Below are the code and all the weights of a small trained network. Each question names an input and a target symbol and asks about switching units off, where a switched-off unit gives its printed mean instead of its output.

import numpy as np


def w(rows, s, z=0):
    codes = np.array(rows[::2]) - 128.0
    scale = np.full(codes.shape[1], s)
    scale[-1] = z or s
    return codes * scale


def softmax(a):
    e = np.exp(a - a.max(-1, keepdims=True))
    return e / e.sum(-1, keepdims=True)


def log_softmax(a):
    a = a - a.max(-1, keepdims=True)
    return a - np.log(np.exp(a).sum(-1, keepdims=True))


def net(x, mask):
    ids = ['ΛΠΦΩαβεζθμξτ'.index(c) for c in x.split()]
    T = len(ids)
    res = E[ids] + P[:T]
    u = 0
    for l in range(3):
        r = res
        for j in range(3):
            rows = slice(2 * j, 2 * j + 2)
            q, k, v = (r @ M[l][rows].T for M in (Q, K, V))
            z = softmax(np.where(np.tri(T) > 0, q @ k.T / 2**0.5, -1e9)) @ v
            o = O[l][rows]
            res = res + np.where(mask[u + j], z, o[:, -1]) @ o[:, :-1]
        u += 3
    return log_softmax(res[-1] @ U[:, :-1].T + U[:, -1])


Q, K, V, O = {}, {}, {}, {}
E = w([
[122,87,111,128,129,107,168,43,144],'Λ',
[183,151,176,96,85,209,177,150,14],'Π',
[139,77,97,164,150,118,201,18,173],'Φ',
[193,167,176,127,188,67,227,66,59],'Ω',
[47,38,123,105,201,164,143,58,203],'α',
[81,101,227,198,192,147,170,200,87],'β',
[101,45,79,232,59,213,86,74,142],'ε',
[92,203,216,172,148,222,102,185,162],'ζ',
[71,35,191,165,38,76,131,94,157],'θ',
[68,176,61,39,46,118,99,169,188],'μ',
[137,55,92,38,111,81,41,225,112],'ξ',
[122,126,1,166,208,131,88,98,74],'τ',
],0.0086)
P = w([
[154,38,171,23,76,255,241,118,203],'0',
[154,26,120,49,92,224,219,88,182],'1',
[183,6,89,75,79,183,208,110,188],'2',
[162,39,99,92,95,175,195,102,177],'3',
[147,57,104,102,92,161,178,109,167],'4',
[129,77,96,125,100,147,174,119,171],'5',
[111,90,104,140,106,133,158,126,163],'6',
[87,106,105,157,114,124,143,135,161],'7',
[72,125,107,178,117,106,133,148,162],'8',
[60,137,128,181,116,99,94,147,143],'9',
[34,158,122,211,125,77,96,166,151],'10',
[28,182,129,231,111,63,68,184,134],'11',
[34,194,154,228,102,52,41,178,109],'12',
[22,233,133,215,131,48,56,188,101],'13',
],0.0053)
Q[0] = w([
[147,61,146,47,61,147,165,76,211],'0.h1',
[196,72,161,74,78,128,148,91,228],'0.h1',
[63,28,7,88,84,36,75,70,172],'0.h2',
[4,20,1,166,138,35,60,46,220],'0.h2',
[85,82,33,97,43,18,122,76,153],'0.h3',
[72,37,20,67,24,61,15,160,224],'0.h3',
],0.0055)
K[0] = w([
[35,84,207,97,124,244,169,175,174],'0.h1',
[84,89,230,98,115,229,161,210,165],'0.h1',
[84,247,48,166,219,49,13,214,53],'0.h2',
[63,245,69,180,125,12,22,182,38],'0.h2',
[54,200,94,104,81,18,30,239,63],'0.h3',
[3,117,37,37,71,94,15,236,189],'0.h3',
],0.0058)
V[0] = w([
[137,188,63,249,197,16,30,74,63],'0.h1',
[137,222,47,156,186,6,56,71,109],'0.h1',
[123,251,63,95,204,80,25,223,89],'0.h2',
[165,183,39,244,197,99,114,12,19],'0.h2',
[198,226,147,198,104,10,114,64,75],'0.h3',
[197,117,134,163,193,251,253,44,95],'0.h3',
],0.0048)
O[0] = w([
[88,233,124,160,128,29,40,82,62,2],'0.h1',
[123,238,193,145,183,82,6,118,59,24],'0.h1',
[189,37,19,139,180,61,56,100,206,63],'0.h2',
[119,164,61,159,101,82,47,35,16,35],'0.h2',
[133,198,175,53,110,12,147,72,67,22],'0.h3',
[143,177,183,107,186,252,187,126,60,129],'0.h3',
],0.0047,0.0075)
Q[1] = w([
[24,13,52,227,139,219,157,174,221],'1.h1',
[73,208,233,232,162,180,179,236,66],'1.h1',
[2,44,188,211,61,127,170,112,166],'1.h2',
[237,152,26,54,132,56,92,122,198],'1.h2',
[181,36,4,67,37,34,68,157,178],'1.h3',
[173,15,16,115,68,133,106,33,168],'1.h3',
],0.0056)
K[1] = w([
[8,200,130,229,97,69,13,169,120],'1.h1',
[204,187,155,209,202,72,203,44,17],'1.h1',
[44,125,169,207,53,4,48,125,58],'1.h2',
[232,192,51,56,209,184,106,199,177],'1.h2',
[93,245,42,105,116,2,23,231,60],'1.h3',
[76,240,34,213,71,12,13,132,138],'1.h3',
],0.0054)
V[1] = w([
[43,27,67,57,70,204,117,88,200],'1.h1',
[60,32,64,17,230,39,189,30,143],'1.h1',
[173,152,67,16,211,205,147,97,176],'1.h2',
[98,106,182,182,57,44,77,42,145],'1.h2',
[157,210,30,106,2,125,88,128,139],'1.h3',
[176,195,68,18,125,57,71,221,83],'1.h3',
],0.0055)
O[1] = w([
[164,41,127,126,124,134,55,45,149,250],'1.h1',
[5,61,224,48,137,2,103,49,64,123],'1.h1',
[157,202,75,37,218,140,90,93,150,172],'1.h2',
[80,103,171,210,30,163,122,110,204,61],'1.h2',
[229,149,32,152,34,153,106,101,218,87],'1.h3',
[205,83,56,84,98,64,57,204,164,37],'1.h3',
],0.0055,0.017)
Q[2] = w([
[25,226,215,202,205,149,141,71,64],'2.h1',
[80,252,208,45,174,62,95,195,53],'2.h1',
[241,54,35,57,58,16,1,96,225],'2.h2',
[156,228,121,97,168,75,154,209,86],'2.h2',
[166,171,158,64,27,91,136,172,54],'2.h3',
[72,245,201,89,156,124,184,204,31],'2.h3',
],0.0055)
K[2] = w([
[82,128,194,150,72,209,235,39,170],'2.h1',
[181,23,117,59,153,218,253,26,121],'2.h1',
[87,100,136,19,165,189,102,237,174],'2.h2',
[147,78,149,58,174,140,250,21,107],'2.h2',
[169,69,116,20,202,185,176,48,146],'2.h3',
[142,42,120,169,104,192,222,31,122],'2.h3',
],0.0051)
V[2] = w([
[169,65,125,221,215,132,122,133,40],'2.h1',
[203,27,188,72,126,69,87,234,72],'2.h1',
[186,165,20,119,212,178,24,62,63],'2.h2',
[101,80,109,232,78,243,24,161,106],'2.h2',
[149,123,58,1,115,157,126,16,127],'2.h3',
[175,46,68,180,47,113,185,4,64],'2.h3',
],0.0058)
O[2] = w([
[29,100,48,70,184,48,142,241,4,147],'2.h1',
[60,115,137,1,36,83,219,241,205,125],'2.h1',
[132,180,41,74,212,77,15,172,73,120],'2.h2',
[64,34,24,91,90,247,61,170,109,116],'2.h2',
[166,220,95,51,60,59,18,106,167,255],'2.h3',
[44,223,162,154,30,139,80,110,45,137],'2.h3',
],0.0059,0.012)
U = w([
[162,172,192,135,128,146,100,163,121,172],'Λ',
[240,137,97,60,77,166,174,158,31,95],'Π',
[169,197,185,151,132,146,94,126,114,182],'Φ',
[139,211,192,167,114,12,221,104,154,224],'Ω',
[32,68,191,146,219,40,51,7,135,3],'α',
[145,43,137,151,171,62,198,178,98,159],'β',
[84,129,50,105,97,223,65,155,80,37],'ε',
[220,111,34,191,220,181,134,204,195,145],'ζ',
[118,112,136,160,26,192,202,110,130,100],'θ',
[240,142,142,177,103,160,82,29,254,160],'μ',
[39,119,104,49,96,92,190,228,206,96],'ξ',
[96,135,69,102,147,68,23,148,31,184],'τ',
],0.0055,0.0041)

Each question gives the input, a string of symbols that net reads in full, and the target symbol t.
The units are the heads (2 rows each of Q, K, V and O). Each row of codes is followed by its name. A weight is (code - 128) times the scale printed after its matrix; where a second scale follows, it is the last column's (O and U).
mask holds one flag per head, layer by layer. A switched-off head (its flag False) gives its mean, the last column of its rows in O, instead of its output. The means were averaged over made-up inputs and are rounded, as every weight is.
A unit's drop is (log p(t) with every unit on - log p(t) with that unit switched off) / (log p(t) with every unit on - log p(t) with every unit switched off).
The circuit of an input: a set's keep is (log p(t) with only the set's units on - log p(t) with every unit switched off) / (log p(t) with every unit on - log p(t) with every unit switched off). Starting from all 9 units, units are removed one at a time, each time the one whose removal leaves the highest keep (on an exact tie, the one counted first), for as long as the keep stays at least 0.8.
circuit, biggest first: the units of the circuit, biggest drop first
most important unit: the unit with the biggest drop
heads that matter: for each layer, one digit per head in row order, 1 if its drop is at least 0.15 and else 0, layers parted by /
input ζ α α α ζ, target ζ: circuit, biggest first -> (1.h1 2.h3 0.h3)
input ζ α α, target ζ: heads that matter -> 001 / 110 / 001
input α ζ ζ α, target ζ: circuit, biggest first -> (1.h1 2.h3 0.h2)
input Λ α ζ Π μ θ ξ β τ, target τ: heads that matter -> 110 / 001 / 000
input β α Φ ζ ξ ξ ζ ξ α Π μ μ Λ, target μ: heads that matter -> 001 / 001 / 100
input α Ω α ξ α θ ε α θ Λ α τ ζ, target τ: most important unit -> 0.h2
input Π μ μ ξ α Π θ ξ ξ, target ξ: circuit, biggest first -> (2.h1 1.h3)
input α α μ μ θ α μ μ Π ε, target μ: circuit, biggest first -> (1.h3 2.h1)
input ξ μ α ζ ζ ξ ζ μ α μ Φ, target μ: circuit, biggest first -> (1.h3 2.h1 0.h3)
input θ μ μ α μ α β β, target θ: circuit, biggest first -> (2.h2 0.h2 1.h2)
input ζ Π ζ α α α Φ β α μ α ξ ε, target ξ: circuit, biggest first -> (2.h1 1.h3 0.h3)
input α ξ τ ξ α ζ Φ μ α μ μ, target μ: circuit, biggest first -> (1.h3 2.h1 0.h3)
input ζ β Π α, target β: heads that matter -> 010 / 001 / 101
input α ζ α θ ε α α, target ε: most important unit -> 2.h2
input α α ξ Φ ε, target ξ: circuit, biggest first -> (2.h1 1.h3)
input μ ξ ζ α Π ε ξ α α ζ α θ Φ α, target θ: circuit, biggest first -> (1.h2 2.h2)
input μ α μ β β α ξ ξ α α, target ξ: circuit, biggest first -> (2.h1 1.h3 0.h2)
input μ μ μ β ζ α β μ β ζ β, target β: circuit, biggest first -> (2.h3 1.h2)
input ζ α μ θ μ μ Ω Φ Φ θ β ζ ζ ε, target ζ: circuit, biggest first -> (2.h3 1.h1)
input Ω α ε Λ, target ε: heads that matter -> 010 / 100 / 010
input ζ α α α β α α α α ζ Ω μ μ α, target μ: heads that matter -> 011 / 001 / 100
input μ Λ ζ μ α θ Φ α ζ θ θ Φ, target θ: most important unit -> 1.h2
input α ζ μ α α α Π α Λ, target α: heads that matter -> 000 / 101 / 100
input ζ ε β α α α ε α μ ζ θ β α α, target β: heads that matter -> 110 / 110 / 101
input α α α α Λ α Φ α α, target α: heads that matter -> 000 / 001 / 000
input α β α α ξ α Π Π θ ξ α μ Ω, target Ω: heads that matter -> 100 / 101 / 010
